Here is a tiny trained network, its code and every weight. The questions are about switching its units off for an input and a target symbol, where a switched-off unit gives its printed mean instead of its output.

import numpy as np


def w(rows, s, z=0):
    codes = np.array(rows[::2]) - 128.0
    scale = np.full(codes.shape[1], s)
    scale[-1] = z or s
    return codes * scale


def norm(h):
    return h / np.sqrt((h * h).mean(-1, keepdims=True) + 1e-5)


def f(y):
    return np.maximum(y, 0)


def softmax(a):
    e = np.exp(a - a.max(-1, keepdims=True))
    return e / e.sum(-1, keepdims=True)


def log_softmax(a):
    a = a - a.max(-1, keepdims=True)
    return a - np.log(np.exp(a).sum(-1, keepdims=True))


def net(x, mask):
    ids = ['ΔΞΠΣαβεζημφ'.index(c) for c in x.split()]
    T = len(ids)
    res = E[ids] + P[:T]
    q, k, v = (norm(res) @ M[0].T for M in (Q, K, V))
    z = softmax(np.where(np.tri(T) > 0, q @ k.T / 4**0.5, -1e9)) @ v
    res = res + np.where(mask[0], z, O[0][:, -1]) @ O[0][:, :-1]
    y = f(norm(res) @ A[0][:, :-1].T + A[0][:, -1])
    res = res + np.where(mask[1:17], y, B[0][:, -1]) @ B[0][:, :-1]
    return log_softmax(norm(res)[-1] @ U[:, :-1].T + U[:, -1])


Q, K, V, O, A, B = {}, {}, {}, {}, {}, {}
E = w([
[107,180,118,115],'Δ',
[82,176,206,131],'Ξ',
[115,167,175,154],'Π',
[141,167,171,105],'Σ',
[56,189,110,126],'α',
[230,85,250,152],'β',
[173,157,132,54],'ε',
[126,122,190,213],'ζ',
[51,178,168,166],'η',
[181,148,162,107],'μ',
[135,106,91,140],'φ',
],0.012)
P = w([
[154,72,178,252],'0',
[196,254,96,166],'1',
[55,44,226,95],'2',
[185,225,92,158],'3',
[84,70,199,95],'4',
[177,201,89,152],'5',
[94,96,178,95],'6',
[165,176,85,143],'7',
[103,122,163,87],'8',
[157,148,79,139],'9',
[100,152,205,83],'10',
[162,166,84,143],'11',
],0.0095)
Q[0] = w([
[221,195,51,244],'h1',
[48,85,205,75],'h1',
[46,35,246,2],'h1',
[146,155,65,170],'h1',
],0.0064)
K[0] = w([
[150,185,199,132],'h1',
[111,88,75,98],'h1',
[125,65,11,70],'h1',
[131,143,185,165],'h1',
],0.012)
V[0] = w([
[125,60,7,89],'h1',
[155,134,157,114],'h1',
[119,199,252,164],'h1',
[95,110,92,136],'h1',
],0.0039)
O[0] = w([
[97,18,116,110,5],'h1',
[162,135,136,106,145],'h1',
[159,253,145,146,251],'h1',
[98,91,119,138,99],'h1',
],0.006,0.0028)
A[0] = w([
[89,168,93,62,71],'n1',
[165,114,155,148,141],'n2',
[89,27,108,111,65],'n3',
[113,121,194,106,214],'n4',
[172,85,154,119,187],'n5',
[93,102,187,131,114],'n6',
[78,3,104,109,23],'n7',
[118,165,119,156,109],'n8',
[160,65,146,166,142],'n9',
[119,132,30,198,61],'n10',
[129,125,122,130,58],'n11',
[147,122,161,81,255],'n12',
[105,91,113,174,81],'n13',
[195,114,27,135,80],'n14',
[200,115,91,101,35],'n15',
[67,103,116,156,217],'n16',
],0.022,0.0028)
B[0] = w([
[126,176,133,115,182],'n1',
[155,122,124,130,180],'n2',
[161,110,147,26,188],'n3',
[111,148,94,131,255],'n4',
[124,152,118,152,183],'n5',
[144,135,158,128,229],'n6',
[174,108,155,3,201],'n7',
[109,91,124,118,226],'n8',
[99,131,140,101,176],'n9',
[159,150,167,144,178],'n10',
[127,130,127,130,128],'n11',
[125,118,128,99,215],'n12',
[126,162,104,134,149],'n13',
[78,116,91,148,173],'n14',
[171,131,133,135,161],'n15',
[105,127,103,101,180],'n16',
],0.071,0.0083)
U = w([
[101,186,156,147,104],'Δ',
[16,105,76,93,37],'Ξ',
[84,27,142,111,127],'Π',
[193,92,172,3,92],'Σ',
[188,209,225,155,116],'α',
[243,180,120,153,146],'β',
[141,189,23,125,72],'ε',
[214,98,207,162,218],'ζ',
[72,112,235,122,141],'η',
[181,61,38,128,151],'μ',
[121,124,126,232,255],'φ',
],0.011,0.004)

Each question gives the input, a string of symbols that net reads in full, and the target symbol t.
The units are the heads (4 rows each of Q, K, V and O) and the neurons (one row each of A and B). Each row of codes is followed by its name. A weight is (code - 128) times the scale printed after its matrix; where a second scale follows, it is the last column's (O, A, B and U).
mask holds one flag per unit, heads first, then neurons. A switched-off unit (its flag False) gives its mean, the last column of its rows in O or B, instead of its output. The means were averaged over made-up inputs and are rounded, as every weight is.
A unit's drop is (log p(t) with every unit on - log p(t) with that unit switched off) / (log p(t) with every unit on - log p(t) with every unit switched off).
The circuit of an input: a set's keep is (log p(t) with only the set's units on - log p(t) with every unit switched off) / (log p(t) with every unit on - log p(t) with every unit switched off). Starting from the 12 units with the biggest drops (on a tie, the unit counted first), units are removed one at a time, each time the one whose removal leaves the highest keep (on an exact tie, the one counted first), for as long as the keep stays at least 0.8.
units of the circuit, in order: the units of the circuit, biggest drop first
k most important neurons: the k neurons with the biggest drops, biggest first
drop when u is switched off: that unit's drop, to one decimal
input Σ Π ε Ξ μ, target ε: units of the circuit, in order	(n4, n7)
input ζ ε ζ β η Σ μ, target ε: units of the circuit, in order	(n7, n4)
input η φ ζ μ, target μ: 3 most important neurons	(n7, n3, n6)
input φ Δ η Σ η η, target η: 3 most important neurons	(n4, n8, n7)
input ε α ε α β μ φ φ Π ε, target ε: 4 most important neurons	(n14, n7, n15, n3)
input μ η φ Π α φ, target φ: 2 most important neurons	(n14, n7)
input α Ξ β μ ζ η β Π Π α, target α: 4 most important neurons	(n10, n7, n4, n3)
input φ ζ φ α μ ζ μ ζ Σ φ φ Ξ, target Ξ: 4 most important neurons	(n7, n3, n8, n6)
input ε Δ Σ Δ μ μ Π, target ε: 4 most important neurons	(n4, n7, n3, n9)
input φ φ ζ μ Σ, target ε: 4 most important neurons	(n4, n7, n3, n10)
input φ α α β ζ α Σ φ, target φ: most important neuron	(n14)
input α μ φ β, target β: 2 most important neurons	(n7, n3)
input η μ Δ φ Π φ ζ ζ ε α, target α: drop when n3 is switched off	0.1
input Π α β Ξ Σ Π η, target Ξ: drop when n13 is switched off	0.0
input ζ ε Π η φ φ Ξ Π, target Π: drop when n3 is switched off	0.4
